Here is a tiny trained network, its code and every weight. The questions are about switching its units off for an input and a class, where a switched-off unit gives its printed mean instead of its output.

import numpy as np


def w(rows, s, z=0):
    codes = np.array(rows[::2]) - 128.0
    scale = np.full(codes.shape[1], s)
    scale[-1] = z or s
    return codes * scale


def norm(h):
    return h / np.sqrt((h * h).mean(-1, keepdims=True) + 1e-5)


def f(y):
    return np.maximum(y, 0)


def log_softmax(a):
    a = a - a.max(-1, keepdims=True)
    return a - np.log(np.exp(a).sum(-1, keepdims=True))


def net(x, mask):
    res = np.array(x, float).reshape(1, 7) / 4 @ E
    u = 0
    for l in range(4):
        y = f(norm(res) @ A[l][:, :-1].T + A[l][:, -1])
        res = res + np.where(mask[u : u + 4], y, B[l][:, -1]) @ B[l][:, :-1]
        u += 4
    return log_softmax(norm(res)[-1] @ U[:, :-1].T + U[:, -1])


A, B = {}, {}
E = w([
[167,84,140,156,184,104,161,176,47,106,238,24],'x0',
[141,176,220,99,69,88,154,87,94,119,122,117],'x1',
[234,156,58,105,127,94,238,141,116,164,75,131],'x2',
[124,91,116,169,142,161,151,90,100,78,83,107],'x3',
[153,145,139,96,178,144,112,168,152,68,93,123],'x4',
[130,110,150,83,198,149,172,79,113,101,191,244],'x5',
[64,130,145,128,136,175,171,156,117,144,112,116],'x6',
],0.011)
A[0] = w([
[140,118,207,126,19,114,194,45,49,9,64,91,123],'0.n1',
[111,103,120,117,92,52,94,132,176,123,54,6,2],'0.n2',
[244,119,110,205,134,1,21,59,157,129,151,178,144],'0.n3',
[206,115,129,51,195,152,111,81,82,102,158,187,61],'0.n4',
],0.0064,0.0088)
B[0] = w([
[105,183,5,67,211,90,58,195,195,163,216,168,255],'0.n1',
[109,77,184,205,24,55,141,197,132,98,46,168,157],'0.n2',
[55,172,146,165,254,124,166,99,116,169,54,66,251],'0.n3',
[81,74,148,134,115,140,165,173,154,39,93,166,194],'0.n4',
],0.0098,0.0049)
A[1] = w([
[59,148,121,125,142,110,190,158,133,133,130,161,170],'1.n1',
[112,135,151,146,102,144,144,101,133,117,67,139,114],'1.n2',
[190,85,152,135,127,96,140,110,49,126,179,89,33],'1.n3',
[246,151,64,95,102,107,247,108,128,138,93,124,3],'1.n4',
],0.011,0.0052)
B[1] = w([
[120,140,183,120,144,94,162,185,115,169,55,87,254],'1.n1',
[157,134,88,97,162,218,167,86,97,71,108,60,171],'1.n2',
[146,210,112,121,76,223,186,164,173,124,162,87,170],'1.n3',
[35,69,179,146,131,135,10,57,123,81,187,109,233],'1.n4',
],0.013,0.0076)
A[2] = w([
[112,74,65,198,147,137,166,145,141,118,100,149,92],'2.n1',
[188,133,125,204,43,104,104,157,137,166,101,113,39],'2.n2',
[53,141,157,144,93,159,174,118,78,245,135,102,105],'2.n3',
[133,112,144,150,154,134,217,88,119,135,189,249,3],'2.n4',
],0.012,0.003)
B[2] = w([
[154,102,103,53,144,36,113,140,117,169,207,142,195],'2.n1',
[112,65,204,66,118,124,191,196,108,68,87,166,166],'2.n2',
[156,154,80,118,187,78,75,54,126,84,103,86,255],'2.n3',
[138,62,177,173,6,35,182,178,97,47,75,113,174],'2.n4',
],0.012,0.0072)
A[3] = w([
[122,19,34,158,148,158,105,144,128,202,159,186,54],'3.n1',
[128,148,78,112,50,156,131,8,169,196,32,230,15],'3.n2',
[167,112,75,185,1,119,65,160,113,203,69,59,4],'3.n3',
[139,119,130,209,175,154,146,68,165,145,116,231,4],'3.n4',
],0.0096,0.0029)
B[3] = w([
[120,143,143,83,124,88,150,85,248,136,202,199,207],'3.n1',
[189,196,126,195,75,207,158,221,142,107,238,33,254],'3.n2',
[150,53,237,133,81,112,193,160,103,159,97,218,208],'3.n3',
[134,78,166,195,122,128,143,137,90,140,124,61,167],'3.n4',
],0.013,0.0032)
U = w([
[101,73,175,179,61,89,199,163,97,96,77,154,112],'0',
[167,165,97,174,106,218,168,181,134,122,203,86,135],'1',
[45,99,177,170,97,170,1,61,114,101,196,157,86],'2',
[136,138,92,111,145,97,114,143,160,117,131,127,198],'3',
[141,172,97,68,106,41,97,165,154,195,198,188,135],'4',
[139,140,82,124,151,111,103,134,138,74,107,125,159],'5',
[95,140,94,165,208,122,156,132,117,140,65,93,66],'6',
[223,116,90,155,145,163,87,117,7,194,75,180,1],'7',
],0.013,0.012)

Each question gives the input, the list of numbers given to net, and the class t.
The units are the neurons (one row each of A and B). Each row of codes is followed by its name. A weight is (code - 128) times the scale printed after its matrix; where a second scale follows, it is the last column's (A, B and U).
mask holds one flag per neuron, layer by layer. A switched-off neuron (its flag False) gives its mean, the last column of its row in B, instead of its output. The means were averaged over made-up inputs and are rounded, as every weight is.
A unit's drop is (log p(t) with every unit on - log p(t) with that unit switched off) / (log p(t) with every unit on - log p(t) with every unit switched off).
The circuit of an input: a set's keep is (log p(t) with only the set's units on - log p(t) with every unit switched off) / (log p(t) with every unit on - log p(t) with every unit switched off). Starting from the 12 units with the biggest drops (on a tie, the unit counted first), units are removed one at a time, each time the one whose removal leaves the highest keep (on an exact tie, the one counted first), for as long as the keep stays at least 0.8.
circuit, biggest first: the units of the circuit, biggest drop first
unit that matters most: the unit with the biggest drop
top k neurons: the k neurons with the biggest drops, biggest first
top k neurons in layer l: the k neurons of layer l with the biggest drops, biggest first
input [3,7,-1,-3,-8,-7,6], class 5: top 4 neurons -> 2.n3, 2.n2, 2.n4, 0.n1
input [0,2,-3,-2,-8,-5,3], class 5: circuit, biggest first -> 2.n3
input [-7,-7,7,-3,5,5,7], class 1: top 2 neurons -> 3.n2, 0.n1
input [-4,-5,-2,-8,-8,5,2], class 3: circuit, biggest first -> 2.n3, 1.n1
input [4,-1,5,-8,-8,1,-4], class 3: circuit, biggest first -> 0.n3, 2.n3
input [-1,-8,8,4,5,2,-7], class 2: top 2 neurons -> 1.n4, 0.n1
input [5,-7,4,-2,-1,8,-8], class 0: top 2 neurons in layer 2 -> 2.n4, 2.n3
input [-6,7,8,-8,-2,2,7], class 2: top 2 neurons -> 1.n4, 0.n3
input [5,-3,-7,-8,-7,2,-6], class 3: top 3 neurons -> 1.n4, 0.n3, 2.n3
input [7,3,-6,1,-5,5,8], class 6: top 4 neurons -> 2.n3, 1.n4, 3.n2, 1.n1
input [6,7,-7,7,-7,7,2], class 0: top 2 neurons in layer 1 -> 1.n4, 1.n2
input [-3,0,-5,-6,-4,1,0], class 3: circuit, biggest first -> 1.n4, 2.n3
input [-6,-7,-4,4,-1,6,2], class 4: circuit, biggest first -> 2.n1, 1.n4
input [2,2,6,-1,-5,6,-7], class 6: unit that matters most -> 0.n3
input [2,3,6,-6,-7,-5,-6], class 5: top 2 neurons -> 0.n3, 2.n3
input [-6,0,-4,4,1,-1,-7], class 6: top 3 neurons -> 0.n3, 1.n2, 1.n3
input [-5,7,-6,-8,0,6,-3], class 3: top 3 neurons -> 1.n4, 0.n3, 0.n1
input [-6,-3,-1,1,2,5,6], class 1: top 2 neurons -> 3.n2, 0.n3
input [-1,4,2,-5,4,2,8], class 6: top 2 neurons in layer 2 -> 2.n1, 2.n3
input [2,8,-7,-2,-4,-4,8], class 4: unit that matters most -> 0.n1
